Here is a tiny trained network, its code and every weight. The questions are about switching its units off for an input and a class, where a switched-off unit gives its printed mean instead of its output.

import numpy as np


def w(rows, s, z=0):
    codes = np.array(rows[::2]) - 128.0
    scale = np.full(codes.shape[1], s)
    scale[-1] = z or s
    return codes * scale


def f(y):
    return y / 2 * (1 + np.tanh(0.7978845608 * (y + 0.044715 * y**3)))


def log_softmax(a):
    a = a - a.max(-1, keepdims=True)
    return a - np.log(np.exp(a).sum(-1, keepdims=True))


def net(x, mask):
    res = np.array(x, float).reshape(1, 8) / 4 @ E
    y = f(res @ A[0][:, :-1].T + A[0][:, -1])
    res = res + np.where(mask, y, B[0][:, -1]) @ B[0][:, :-1]
    return log_softmax(res[-1] @ U[:, :-1].T + U[:, -1])


A, B = {}, {}
E = w([
[128,130,129,128,124],'x0',
[125,163,3,64,182],'x1',
[132,126,131,131,128],'x2',
[62,169,99,153,72],'x3',
[116,46,84,46,49],'x4',
[26,146,169,47,190],'x5',
[136,96,127,140,163],'x6',
[128,130,128,124,126],'x7',
],0.0079)
A[0] = w([
[187,170,81,166,59,27],'n1',
[170,166,161,147,172,108],'n2',
[248,139,118,159,93,200],'n3',
[162,127,133,106,147,171],'n4',
[74,161,101,179,79,206],'n5',
[61,79,149,98,199,199],'n6',
[101,175,162,57,138,33],'n7',
[192,172,14,37,187,37],'n8',
[130,85,197,139,88,14],'n9',
[183,57,164,85,210,225],'n10',
[114,50,116,97,74,108],'n11',
[106,138,160,86,149,24],'n12',
[120,87,198,145,114,72],'n13',
[127,201,186,183,154,34],'n14',
[153,191,138,173,160,35],'n15',
[122,101,186,99,75,121],'n16',
[104,148,64,160,132,130],'n17',
[77,132,52,121,123,235],'n18',
[118,34,110,86,69,111],'n19',
[199,84,75,166,112,9],'n20',
[63,128,174,82,160,3],'n21',
],0.012,0.004)
B[0] = w([
[96,50,93,71,113,187],'n1',
[90,181,88,104,151,174],'n2',
[72,88,181,62,122,241],'n3',
[137,154,158,113,147,150],'n4',
[146,139,202,56,107,208],'n5',
[207,62,108,88,86,234],'n6',
[88,56,104,106,81,177],'n7',
[163,166,132,243,36,253],'n8',
[151,133,116,230,114,175],'n9',
[166,179,156,47,90,224],'n10',
[119,209,80,140,219,203],'n11',
[84,69,54,191,89,148],'n12',
[162,92,136,215,83,179],'n13',
[134,161,80,169,203,201],'n14',
[87,125,38,69,172,171],'n15',
[194,166,132,176,139,186],'n16',
[122,120,181,153,114,166],'n17',
[164,173,192,146,117,224],'n18',
[119,194,82,108,254,222],'n19',
[91,45,77,88,90,181],'n20',
[39,40,89,94,73,188],'n21',
],0.0082,0.0078)
U = w([
[71,1,79,98,71,33],'0',
[110,189,70,131,209,73],'1',
[177,123,164,234,66,52],'2',
[141,162,219,71,111,252],'3',
[141,135,185,94,105,196],'4',
],0.009,0.0041)

Each question gives the input, the list of numbers given to net, and the class t.
The units are the neurons (one row each of A and B). Each row of codes is followed by its name. A weight is (code - 128) times the scale printed after its matrix; where a second scale follows, it is the last column's (A, B and U).
mask holds one flag per neuron, in row order. A switched-off neuron (its flag False) gives its mean, the last column of its row in B, instead of its output. The means were averaged over made-up inputs and are rounded, as every weight is.
A unit's drop is (log p(t) with every unit on - log p(t) with that unit switched off) / (log p(t) with every unit on - log p(t) with every unit switched off).
The circuit of an input: a set's keep is (log p(t) with only the set's units on - log p(t) with every unit switched off) / (log p(t) with every unit on - log p(t) with every unit switched off). Starting from the 12 units with the biggest drops (on a tie, the unit counted first), units are removed one at a time, each time the one whose removal leaves the highest keep (on an exact tie, the one counted first), for as long as the keep stays at least 0.8.
units of the circuit, in order: the units of the circuit, biggest drop first
unit that matters most: the unit with the biggest drop
k most important neurons: the k neurons with the biggest drops, biggest first
drop when u is switched off: that unit's drop, to one decimal
input [4,-8,-1,0,-8,4,-7,-8], class 1: units of the circuit, in order	[n14]
input [-3,-8,0,2,-8,-3,-5,1], class 1: units of the circuit, in order	[n14 n15]
input [8,-2,-8,2,3,-6,-1,-7], class 0: 2 most important neurons	[n1 n20]
input [7,-7,-2,-1,-2,7,-7,4], class 0: 4 most important neurons	[n21 n8 n7 n18]
input [5,5,-8,5,8,1,-6,3], class 1: 2 most important neurons	[n19 n11]
input [5,-1,-6,1,1,-6,-1,6], class 0: units of the circuit, in order	[n1 n20]
input [-2,4,6,1,5,-1,-3,6], class 1: units of the circuit, in order	[n19 n11]
input [-3,-8,3,-6,5,-8,5,5], class 0: 4 most important neurons	[n20 n3 n8 n1]
input [-2,-3,5,-6,-8,-3,-4,-3], class 1: units of the circuit, in order	[n14 n15]
input [-7,-6,4,6,3,0,1,3], class 2: 2 most important neurons	[n9 n13]
input [6,8,-7,2,-4,-8,5,-3], class 0: 4 most important neurons	[n1 n20 n3 n15]
input [-4,8,6,6,6,-1,-1,-7], class 2: 2 most important neurons	[n8 n18]
input [4,7,8,2,0,6,-2,-5], class 2: 2 most important neurons	[n8 n18]
input [-4,5,7,7,5,5,0,2], class 3: units of the circuit, in order	[n18]
input [6,7,7,-7,-2,-5,6,-2], class 2: 3 most important neurons	[n8 n5 n19]
input [6,-6,1,3,-3,7,-2,-3], class 0: units of the circuit, in order	[n21 n18]
input [-6,7,-4,5,0,-8,-4,-2], class 0: 2 most important neurons	[n1 n20]
input [-1,7,8,-1,3,-6,-1,-1], class 2: 4 most important neurons	[n8 n18 n21 n15]
input [-1,-3,3,8,0,-6,-1,-8], class 3: 2 most important neurons	[n5 n21]
input [-3,6,6,8,-7,8,8,7], class 0: unit that matters most	n21
input [-7,7,-7,7,-7,-5,-8,-2], class 4: 2 most important neurons	[n5 n1]
input [-6,8,-8,7,-1,-6,-2,5], class 2: drop when n3 is switched off	0.0
input [4,1,6,5,0,-3,-3,1], class 3: drop when n21 is switched off	0.1
input [-7,1,-2,-7,2,-3,3,4], class 3: drop when n10 is switched off	0.5
input [7,1,-5,-1,-5,6,-2,-2], class 0: drop when n21 is switched off	0.2
